Here is a tiny trained network, its code and every weight. The questions are about switching its units off for an input and a class, where a switched-off unit gives its printed mean instead of its output.

import numpy as np


def w(rows, s, z=0):
    codes = np.array(rows[::2]) - 128.0
    scale = np.full(codes.shape[1], s)
    scale[-1] = z or s
    return codes * scale


def norm(h):
    return h / np.sqrt((h * h).mean(-1, keepdims=True) + 1e-5)


def f(y):
    return np.maximum(y, 0)


def log_softmax(a):
    a = a - a.max(-1, keepdims=True)
    return a - np.log(np.exp(a).sum(-1, keepdims=True))


def net(x, mask):
    res = np.array(x, float).reshape(1, 4) / 4 @ E
    u = 0
    for l in range(3):
        y = f(norm(res) @ A[l][:, :-1].T + A[l][:, -1])
        res = res + np.where(mask[u : u + 6], y, B[l][:, -1]) @ B[l][:, :-1]
        u += 6
    return log_softmax(norm(res)[-1] @ U[:, :-1].T + U[:, -1])


A, B = {}, {}
E = w([
[105,214,34,153,141,13,56,91],'x0',
[254,215,116,101,120,100,133,214],'x1',
[180,96,167,12,95,116,115,40],'x2',
[131,85,232,96,123,145,42,199],'x3',
],0.0075)
A[0] = w([
[134,104,181,131,143,143,106,123,82],'0.n1',
[13,33,133,172,139,174,159,98,116],'0.n2',
[220,101,131,110,146,106,123,141,217],'0.n3',
[145,86,199,140,142,154,73,251,117],'0.n4',
[125,144,63,120,141,97,127,28,3],'0.n5',
[16,38,190,131,139,104,36,95,106],'0.n6',
],0.014,0.0034)
B[0] = w([
[121,138,175,127,111,88,62,143,164],'0.n1',
[40,135,174,54,139,202,181,7,246],'0.n2',
[111,156,206,166,78,144,96,77,193],'0.n3',
[160,203,91,92,101,61,156,223,233],'0.n4',
[113,215,75,117,118,92,161,160,199],'0.n5',
[192,73,154,200,117,251,123,21,243],'0.n6',
],0.012)
A[1] = w([
[146,109,173,96,132,186,84,57,94],'1.n1',
[111,190,54,182,124,153,136,80,144],'1.n2',
[148,83,92,96,160,131,127,136,70],'1.n3',
[121,61,72,248,160,135,90,215,6],'1.n4',
[67,121,116,132,177,43,71,125,138],'1.n5',
[61,85,74,96,200,125,177,218,10],'1.n6',
],0.014,0.0023)
B[1] = w([
[69,73,146,141,128,153,142,81,255],'1.n1',
[171,133,135,126,85,34,153,135,244],'1.n2',
[147,144,151,132,112,123,129,124,128],'1.n3',
[141,4,175,196,172,128,162,107,147],'1.n4',
[155,147,122,130,102,99,159,39,151],'1.n5',
[18,129,86,116,216,143,145,182,146],'1.n6',
],0.013,0.011)
A[2] = w([
[137,17,180,11,157,147,27,251,133],'2.n1',
[201,132,164,88,138,174,78,190,221],'2.n2',
[74,81,227,158,151,63,145,196,210],'2.n3',
[81,149,58,100,131,43,105,56,150],'2.n4',
[187,218,50,164,174,95,61,94,5],'2.n5',
[173,129,113,112,179,135,17,53,128],'2.n6',
],0.014,0.0023)
B[2] = w([
[123,253,75,155,120,80,190,174,160],'2.n1',
[98,149,160,188,76,89,121,57,186],'2.n2',
[196,83,38,87,183,84,44,102,194],'2.n3',
[204,128,244,163,99,163,8,220,255],'2.n4',
[122,195,136,122,55,96,223,92,217],'2.n5',
[122,82,161,93,103,174,236,122,175],'2.n6',
],0.012,0.0078)
U = w([
[188,72,72,119,210,93,120,141,39],'0',
[210,234,144,130,79,43,140,155,210],'1',
[99,96,184,109,125,251,156,36,246],'2',
[99,173,54,57,208,154,181,208,1],'3',
],0.011,0.0029)

Each question gives the input, the list of numbers given to net, and the class t.
The units are the neurons (one row each of A and B). Each row of codes is followed by its name. A weight is (code - 128) times the scale printed after its matrix; where a second scale follows, it is the last column's (A, B and U).
mask holds one flag per neuron, layer by layer. A switched-off neuron (its flag False) gives its mean, the last column of its row in B, instead of its output. The means were averaged over made-up inputs and are rounded, as every weight is.
A unit's drop is (log p(t) with every unit on - log p(t) with that unit switched off) / (log p(t) with every unit on - log p(t) with every unit switched off).
The circuit of an input: a set's keep is (log p(t) with only the set's units on - log p(t) with every unit switched off) / (log p(t) with every unit on - log p(t) with every unit switched off). Starting from the 12 units with the biggest drops (on a tie, the unit counted first), units are removed one at a time, each time the one whose removal leaves the highest keep (on an exact tie, the one counted first), for as long as the keep stays at least 0.8.
units of the circuit, in order: the units of the circuit, biggest drop first
k most important neurons: the k neurons with the biggest drops, biggest first
k most important neurons of layer l: the k neurons of layer l with the biggest drops, biggest first
drop when u is switched off: that unit's drop, to one decimal
input [-3,6,-6,-5], class 0: 4 most important neurons of layer 0 -> 0.n2; 0.n5; 0.n4; 0.n6
input [-8,5,6,-1], class 1: units of the circuit, in order -> 0.n2
input [-4,1,-8,-4], class 3: units of the circuit, in order -> 0.n6; 0.n3; 1.n6
input [-7,-1,-8,4], class 3: 2 most important neurons of layer 0 -> 0.n4; 0.n3
input [4,-5,-6,-6], class 1: 3 most important neurons -> 0.n6; 0.n5; 1.n2
input [-5,-1,-5,4], class 1: 2 most important neurons of layer 0 -> 0.n4; 0.n3
input [-4,1,4,-6], class 1: 2 most important neurons -> 0.n2; 0.n6
input [6,-7,-5,-7], class 1: 2 most important neurons -> 0.n5; 1.n2
input [1,4,-4,-2], class 0: 2 most important neurons of layer 0 -> 0.n4; 0.n5
input [-8,0,-7,6], class 1: 2 most important neurons of layer 0 -> 0.n4; 0.n1
input [8,-6,2,-6], class 1: drop when 1.n2 is switched off -> 0.0
input [8,-8,0,-7], class 1: drop when 1.n2 is switched off -> 0.1
